[-13.3 -72.7 -20.8 -16.2 -35.9] : Z_268
[39.6 28.7 56.6 36.4 33.5] : Z_872
[-11.4  27.1 -13.1 -32.0 -31.5] : Z_406
[-18.8  -8.5 -19.2 -39.9  -2.4] : Z_617
[ -1.2  -7.2 -22.5 -11.6  -2.3] : Z_142
[ 25.4 -84.0  29.7  53.9   4.0] : Z_574
[ 18.5  19.0  21.1   1.8 -38.1] : Z_903
[-1.2 -7.2  7.0  5.1 38.1] : Z_784
[-14.3   1.0  -6.6  -3.9  48.3] : Z_433
chg Z_872: [39.6 28.7 56.5 36.4 33.5]
2, [56.6]
chg Z_268: [-13.3 -72.7 -20.8 -16.2 -36.0]
4, [-35.9]
chg Z_784: [-1.2 -7.2  7.0  5.2 38.1]
3, [5.1]

[ 22.2 -44.4  15.0 -37.5 -41.0 -49.4  17.6  -5.3  15.8  14.8]  Z_523
[ 11.0  19.5  21.6  -8.8  42.0  25.8 -26.2  40.3 -24.2   2.6]  Z_435
[-65.5  -1.9  36.6 -13.0  41.9 -47.0  44.5 -56.9  24.4  -5.0]  Z_723
[ 22.2 -44.4  15.0 -37.5 -41.0 -49.4  21.2 -65.9 -40.9 -50.1]  Z_868
[-65.5  -1.9  36.6 -13.0  41.9 -47.0  44.5 -56.9  24.4 -56.5]  Z_428
[ -0.1 -28.7 -48.7  56.2 -58.0 -11.8 -37.3 -25.6  34.8  -9.7]  Z_483
[ -3.6  43.1 -18.5 -30.7 -61.8  56.1  52.2  56.6   4.4 -11.8]  Z_742
[-52.1 -20.7 -56.8 -62.4 -55.8  43.9 -53.6  54.9  56.2  49.5]  Z_245
chg Z_245: [-52.1 -20.7 -56.8 -62.5 -55.8  43.9 -53.6  54.9  56.2  49.5]
3, [-62.4]
chg Z_868: [ 22.1 -44.4  15.0 -37.5 -41.0 -49.4  21.2 -65.9 -40.9 -50.1]
0, [22.2]
chg Z_428: [-65.5  -1.9  36.6 -13.0  41.9 -47.0  44.5 -56.9  24.4 -56.6]
9, [-56.5]
chg Z_742: [ -3.6  43.1 -18.5 -30.7 -61.8  56.1  52.2  56.5   4.4 -11.8]
7, [56.6]
chg Z_435: [ 11.0  19.5  21.6  -8.8  42.0  25.9 -26.2  40.3 -24.2   2.6]
5, [25.8]

[-66.4  -0.6  -4.9  13.7  10.5 -56.1  54.5   0.1   0.5  -5.0   5.8   0.8] = Z_183
[-66.4  -0.6  -4.9  13.7  10.5 -56.1  54.5   0.1  40.5 -42.6   0.1  35.7] = Z_539
[-2.9 -1.3 -2.3 -4.1 -1.7 -3.9 -1.4 -9.9  0.5 -5.0  5.8  0.8] = Z_10
chg Z_539: [-66.4  -0.6  -4.9  13.7  10.5 -56.1  54.5   0.0  40.5 -42.6   0.1  35.7]
7, [0.1]
chg Z_183: [-66.4  -0.6  -4.9  13.7  10.5 -56.1  54.4   0.1   0.5  -5.0   5.8   0.8]
6, [54.5]
chg Z_539: [-66.4  -0.6  -4.9  13.7  10.5 -56.1  54.4   0.1  40.5 -42.6   0.1  35.7]
6, [54.5]
chg Z_183: [-66.5  -0.6  -4.9  13.7  10.5 -56.1  54.5   0.1   0.5  -5.0   5.8   0.8]
0, [-66.4]
chg Z_10: [-2.9 -1.3 -2.3 -4.1 -1.7 -3.9 -1.4 -9.9  0.5 -4.9  5.8  0.8]
9, [-5.0]
chg Z_10: [-2.9 -1.3 -2.4 -4.1 -1.7 -3.9 -1.4 -9.9  0.5 -5.0  5.8  0.8]
2, [-2.3]

